Here is a tiny trained network, its code and every weight. The questions are about switching its units off for an input and a target symbol, where a switched-off unit gives its printed mean instead of its output.

import numpy as np


def w(rows, s, z=0):
    codes = np.array(rows[::2]) - 128.0
    scale = np.full(codes.shape[1], s)
    scale[-1] = z or s
    return codes * scale


def norm(h):
    return h / np.sqrt((h * h).mean(-1, keepdims=True) + 1e-5)


def f(y):
    return np.maximum(y, 0)


def softmax(a):
    e = np.exp(a - a.max(-1, keepdims=True))
    return e / e.sum(-1, keepdims=True)


def log_softmax(a):
    a = a - a.max(-1, keepdims=True)
    return a - np.log(np.exp(a).sum(-1, keepdims=True))


def net(x, mask):
    ids = ['αζηθλμψω'.index(c) for c in x.split()]
    T = len(ids)
    res = E[ids] + P[:T]
    q, k, v = (norm(res) @ M[0].T for M in (Q, K, V))
    z = softmax(np.where(np.tri(T) > 0, q @ k.T / 3**0.5, -1e9)) @ v
    res = res + np.where(mask[0], z, O[0][:, -1]) @ O[0][:, :-1]
    y = f(norm(res) @ A[0][:, :-1].T + A[0][:, -1])
    res = res + np.where(mask[1:9], y, B[0][:, -1]) @ B[0][:, :-1]
    return log_softmax(norm(res)[-1] @ U[:, :-1].T + U[:, -1])


Q, K, V, O, A, B = {}, {}, {}, {}, {}, {}
E = w([
[125,72,139,132,105,227],'α',
[161,42,4,114,47,49],'ζ',
[182,111,136,15,107,180],'η',
[125,63,106,123,154,227],'θ',
[151,94,109,146,149,228],'λ',
[199,156,122,51,75,178],'μ',
[203,138,91,34,142,157],'ψ',
[147,100,125,152,122,223],'ω',
],0.002)
P = w([
[47,213,180,149,151,8],'0',
[108,107,118,71,154,149],'1',
[72,164,137,62,126,128],'2',
[107,170,84,180,134,93],'3',
[148,47,128,130,132,118],'4',
[139,121,156,125,160,90],'5',
[135,162,100,190,129,88],'6',
[134,62,166,155,104,116],'7',
[154,74,190,135,135,107],'8',
],0.0016)
Q[0] = w([
[146,180,144,2,98,94],'head 0',
[179,154,180,30,135,148],'head 0',
[161,109,194,46,174,147],'head 0',
],0.0074)
K[0] = w([
[2,218,211,140,194,92],'head 0',
[51,232,158,160,134,52],'head 0',
[89,248,111,223,109,76],'head 0',
],0.0057)
V[0] = w([
[81,61,139,70,247,113],'head 0',
[60,255,126,236,214,113],'head 0',
[62,95,223,133,58,166],'head 0',
],0.0029)
O[0] = w([
[220,135,199,56,86,28,247],'head 0',
[169,190,96,212,105,94,99],'head 0',
[149,113,203,149,252,119,104],'head 0',
],0.0042,0.0011)
A[0] = w([
[37,90,158,226,239,152,113],'neuron 0',
[203,114,164,101,98,43,201],'neuron 1',
[129,210,119,134,147,142,205],'neuron 2',
[165,80,95,88,151,146,136],'neuron 3',
[90,109,94,196,171,192,250],'neuron 4',
[117,108,162,153,182,4,173],'neuron 5',
[121,123,196,62,118,162,161],'neuron 6',
[77,79,101,93,127,134,147],'neuron 7',
],0.0039,0.0015)
B[0] = w([
[225,122,95,90,18,11,152],'neuron 0',
[23,85,124,141,136,90,253],'neuron 1',
[126,34,165,153,150,182,166],'neuron 2',
[104,180,175,171,109,163,218],'neuron 3',
[22,120,100,130,144,77,171],'neuron 4',
[140,136,94,40,108,254,176],'neuron 5',
[136,201,111,152,172,106,219],'neuron 6',
[202,80,139,175,89,118,212],'neuron 7',
],0.0037,0.0034)
U = w([
[183,96,154,82,219,174,156],'α',
[72,105,33,65,54,72,205],'ζ',
[220,112,172,76,133,31,1],'η',
[3,112,86,172,148,192,14],'θ',
[184,142,100,210,100,52,56],'λ',
[139,129,117,229,172,124,226],'μ',
[50,147,209,62,174,95,170],'ψ',
[181,159,117,101,52,238,129],'ω',
],0.0068,0.00096)

Each question gives the input, a string of symbols that net reads in full, and the target symbol t.
The units are the heads (3 rows each of Q, K, V and O) and the neurons (one row each of A and B). Each row of codes is followed by its name. A weight is (code - 128) times the scale printed after its matrix; where a second scale follows, it is the last column's (O, A, B and U).
mask holds one flag per unit, heads first, then neurons. A switched-off unit (its flag False) gives its mean, the last column of its rows in O or B, instead of its output. The means were averaged over made-up inputs and are rounded, as every weight is.
A unit's drop is (log p(t) with every unit on - log p(t) with that unit switched off) / (log p(t) with every unit on - log p(t) with every unit switched off).
The circuit of an input: a set's keep is (log p(t) with only the set's units on - log p(t) with every unit switched off) / (log p(t) with every unit on - log p(t) with every unit switched off). Starting from all 9 units, units are removed one at a time, each time the one whose removal leaves the highest keep (on an exact tie, the one counted first), for as long as the keep stays at least 0.8.
circuit, biggest first: the units of the circuit, biggest drop first
unit that matters most: the unit with the biggest drop
k most important neurons: the k neurons with the biggest drops, biggest first
drop when u is switched off: that unit's drop, to one decimal
input θ μ α λ, target ζ: unit that matters most -> neuron 0
input ψ ω λ λ, target λ: circuit, biggest first -> (neuron 0; neuron 5)
input λ α ψ λ α ω ω, target η: circuit, biggest first -> (head 0; neuron 0)
input ω θ ψ μ η α, target ζ: circuit, biggest first -> (head 0; neuron 0)
input θ ψ λ, target ψ: circuit, biggest first -> (head 0; neuron 1; neuron 7)
input η ω μ, target ψ: circuit, biggest first -> (head 0; neuron 5; neuron 0)
input λ α ζ λ α θ α μ θ, target η: circuit, biggest first -> (neuron 0; head 0; neuron 1)
input μ μ ψ ψ η θ ψ ψ λ, target ω: circuit, biggest first -> (head 0; neuron 1)
input θ ζ μ ψ η θ μ, target η: circuit, biggest first -> (head 0; neuron 3)
input η η μ λ, target α: circuit, biggest first -> (head 0; neuron 1)
input ζ ω ψ, target ω: 2 most important neurons -> (neuron 1; neuron 4)
input λ ω ζ ζ ψ θ μ ω λ, target ζ: 3 most important neurons -> (neuron 0; neuron 4; neuron 2)
input η θ η ζ λ ψ, target ψ: circuit, biggest first -> (neuron 1; neuron 3)
input η ω λ ω η, target ψ: unit that matters most -> neuron 1
input λ α α α, target η: 2 most important neurons -> (neuron 0; neuron 1)
input ψ η α ω ζ ω, target λ: 3 most important neurons -> (neuron 0; neuron 1; neuron 5)
input η ψ ζ ψ μ η θ, target ζ: 3 most important neurons -> (neuron 0; neuron 4; neuron 2)
input η ψ ζ μ, target ψ: drop when head 0 is switched off -> 0.4
input ψ ψ ψ ζ μ μ μ η, target ζ: drop when neuron 7 is switched off -> 0.1
input η μ ω θ, target ζ: circuit, biggest first -> (neuron 0)
input ω μ μ θ λ ζ η μ η, target μ: drop when head 0 is switched off -> 0.9
input ψ ψ λ μ α θ θ, target η: 3 most important neurons -> (neuron 0; neuron 1; neuron 5)
